Here is a tiny trained network, its code and every weight. The questions are about switching its units off for an input and a class, where a switched-off unit gives its printed mean instead of its output.

import numpy as np


def w(rows, s, z=0):
    codes = np.array(rows[::2]) - 128.0
    scale = np.full(codes.shape[1], s)
    scale[-1] = z or s
    return codes * scale


def norm(h):
    return h / np.sqrt((h * h).mean(-1, keepdims=True) + 1e-5)


def f(y):
    return np.maximum(y, 0)


def log_softmax(a):
    a = a - a.max(-1, keepdims=True)
    return a - np.log(np.exp(a).sum(-1, keepdims=True))


def net(x, mask):
    res = np.array(x, float).reshape(1, 4) / 4 @ E
    u = 0
    for l in range(2):
        y = f(norm(res) @ A[l][:, :-1].T + A[l][:, -1])
        res = res + np.where(mask[u : u + 12], y, B[l][:, -1]) @ B[l][:, :-1]
        u += 12
    return log_softmax(norm(res)[-1] @ U[:, :-1].T + U[:, -1])


A, B = {}, {}
E = w([
[178,79,34,106,28,52,104],'x0',
[86,93,216,21,111,109,3],'x1',
[77,69,63,30,148,193,192],'x2',
[138,142,75,131,207,124,59],'x3',
],0.0056)
A[0] = w([
[182,195,181,206,88,86,110,38],'L0N0',
[192,97,47,136,70,89,81,28],'L0N1',
[114,106,61,127,211,127,82,66],'L0N2',
[128,126,205,137,3,128,243,33],'L0N3',
[175,148,25,224,103,151,201,62],'L0N4',
[149,160,183,182,79,59,84,25],'L0N5',
[94,125,184,176,181,187,139,27],'L0N6',
[68,125,143,53,90,130,202,113],'L0N7',
[204,165,24,132,235,141,29,16],'L0N8',
[178,120,72,105,90,80,113,2],'L0N9',
[216,60,55,108,108,121,122,84],'L0N10',
[114,130,202,102,37,119,198,15],'L0N11',
],0.0068,0.0063)
B[0] = w([
[188,167,64,113,130,208,66,184],'L0N0',
[55,218,178,121,54,103,202,186],'L0N1',
[110,96,140,220,111,169,73,166],'L0N2',
[25,40,109,245,146,117,45,186],'L0N3',
[214,65,192,71,196,62,137,255],'L0N4',
[172,174,120,126,122,162,58,168],'L0N5',
[91,190,151,96,178,126,132,159],'L0N6',
[167,140,115,164,142,173,63,198],'L0N7',
[20,22,136,254,104,151,80,180],'L0N8',
[76,157,133,108,74,126,153,146],'L0N9',
[79,161,186,133,65,142,182,200],'L0N10',
[59,75,97,193,161,118,74,151],'L0N11',
],0.0074,0.005)
A[1] = w([
[148,131,157,72,131,123,95,68],'L1N0',
[121,144,102,84,52,91,135,68],'L1N1',
[158,164,195,167,125,119,95,32],'L1N2',
[132,106,128,157,186,162,75,192],'L1N3',
[152,99,2,114,39,29,118,75],'L1N4',
[106,106,172,75,85,86,33,90],'L1N5',
[82,55,48,48,130,220,190,102],'L1N6',
[121,100,146,82,133,86,85,3],'L1N7',
[162,150,48,112,97,204,118,102],'L1N8',
[76,215,137,128,201,138,168,32],'L1N9',
[191,169,149,101,148,130,120,134],'L1N10',
[160,170,28,243,141,88,215,102],'L1N11',
],0.0088,0.0046)
B[1] = w([
[159,124,88,133,146,119,195,150],'L1N0',
[96,166,143,135,117,104,187,170],'L1N1',
[109,138,36,102,118,194,99,165],'L1N2',
[115,117,115,113,31,60,186,253],'L1N3',
[26,209,229,104,176,189,104,203],'L1N4',
[175,67,109,135,211,175,241,223],'L1N5',
[212,215,103,192,114,106,8,220],'L1N6',
[153,98,153,139,171,162,161,144],'L1N7',
[183,144,123,169,76,40,171,150],'L1N8',
[80,148,202,61,2,104,149,166],'L1N9',
[128,126,95,121,90,45,150,162],'L1N10',
[124,67,144,23,180,229,82,215],'L1N11',
],0.0076,0.0065)
U = w([
[12,240,229,55,69,172,186,147],'0',
[233,11,155,32,232,169,193,150],'1',
[28,12,121,246,129,190,41,133],'2',
[240,239,49,137,84,156,32,153],'3',
[123,102,86,163,42,4,250,190],'4',
[93,172,59,118,193,84,155,47],'5',
[83,171,55,111,200,38,154,24],'6',
[86,183,62,119,212,58,162,11],'7',
],0.012,0.011)

Each question gives the input, the list of numbers given to net, and the class t.
The units are the neurons (one row each of A and B). Each row of codes is followed by its name. A weight is (code - 128) times the scale printed after its matrix; where a second scale follows, it is the last column's (A, B and U).
mask holds one flag per neuron, layer by layer. A switched-off neuron (its flag False) gives its mean, the last column of its row in B, instead of its output. The means were averaged over made-up inputs and are rounded, as every weight is.
A unit's drop is (log p(t) with every unit on - log p(t) with that unit switched off) / (log p(t) with every unit on - log p(t) with every unit switched off).
The circuit of an input: a set's keep is (log p(t) with only the set's units on - log p(t) with every unit switched off) / (log p(t) with every unit on - log p(t) with every unit switched off). Starting from the 12 units with the biggest drops (on a tie, the unit counted first), units are removed one at a time, each time the one whose removal leaves the highest keep (on an exact tie, the one counted first), for as long as the keep stays at least 0.8.
circuit, biggest first: the units of the circuit, biggest drop first
top k neurons: the k neurons with the biggest drops, biggest first
k most important neurons of layer l: the k neurons of layer l with the biggest drops, biggest first
input [-3,-6,-1,-8], class 2: circuit, biggest first : (L0N3)
input [-3,-6,4,8], class 2: top 3 neurons : (L0N8, L0N2, L1N5)
input [-7,8,-3,-7], class 1: circuit, biggest first : (L1N5, L1N4)
input [-4,6,7,-7], class 2: 2 most important neurons of layer 0 : (L0N4, L0N11)
input [-6,-2,7,-6], class 3: circuit, biggest first : (L1N6, L1N4)
input [8,-8,1,-8], class 0: 2 most important neurons of layer 1 : (L1N4, L1N5)
input [-2,2,-8,-6], class 3: 3 most important neurons of layer 0 : (L0N0, L0N5, L0N8)
input [-1,-1,6,8], class 2: top 2 neurons : (L0N8, L0N2)
input [8,7,7,7], class 0: top 3 neurons : (L1N4, L0N4, L1N1)
input [-5,3,6,4], class 3: 2 most important neurons of layer 0 : (L0N1, L0N10)
input [-4,-7,-1,2], class 1: top 2 neurons : (L1N11, L0N4)
input [7,4,-7,0], class 0: 2 most important neurons of layer 1 : (L1N4, L1N6)
input [-6,-3,-8,0], class 3: top 2 neurons : (L0N0, L1N4)
input [5,-2,-4,-8], class 2: circuit, biggest first : (L0N3)
input [-6,8,-1,-1], class 1: 2 most important neurons of layer 0 : (L0N1, L0N10)
input [-4,-4,2,6], class 2: top 3 neurons : (L0N8, L1N5, L0N2)
input [-2,4,-6,-5], class 3: 2 most important neurons of layer 0 : (L0N0, L0N5)
input [6,5,1,5], class 0: top 3 neurons : (L0N4, L1N4, L0N1)
input [-2,5,7,-1], class 3: top 2 neurons : (L1N6, L0N4)
input [0,-1,0,-6], class 2: top neuron : (L0N3)
input [-7,6,-5,-8], class 2: 2 most important neurons of layer 1 : (L1N4, L1N9)
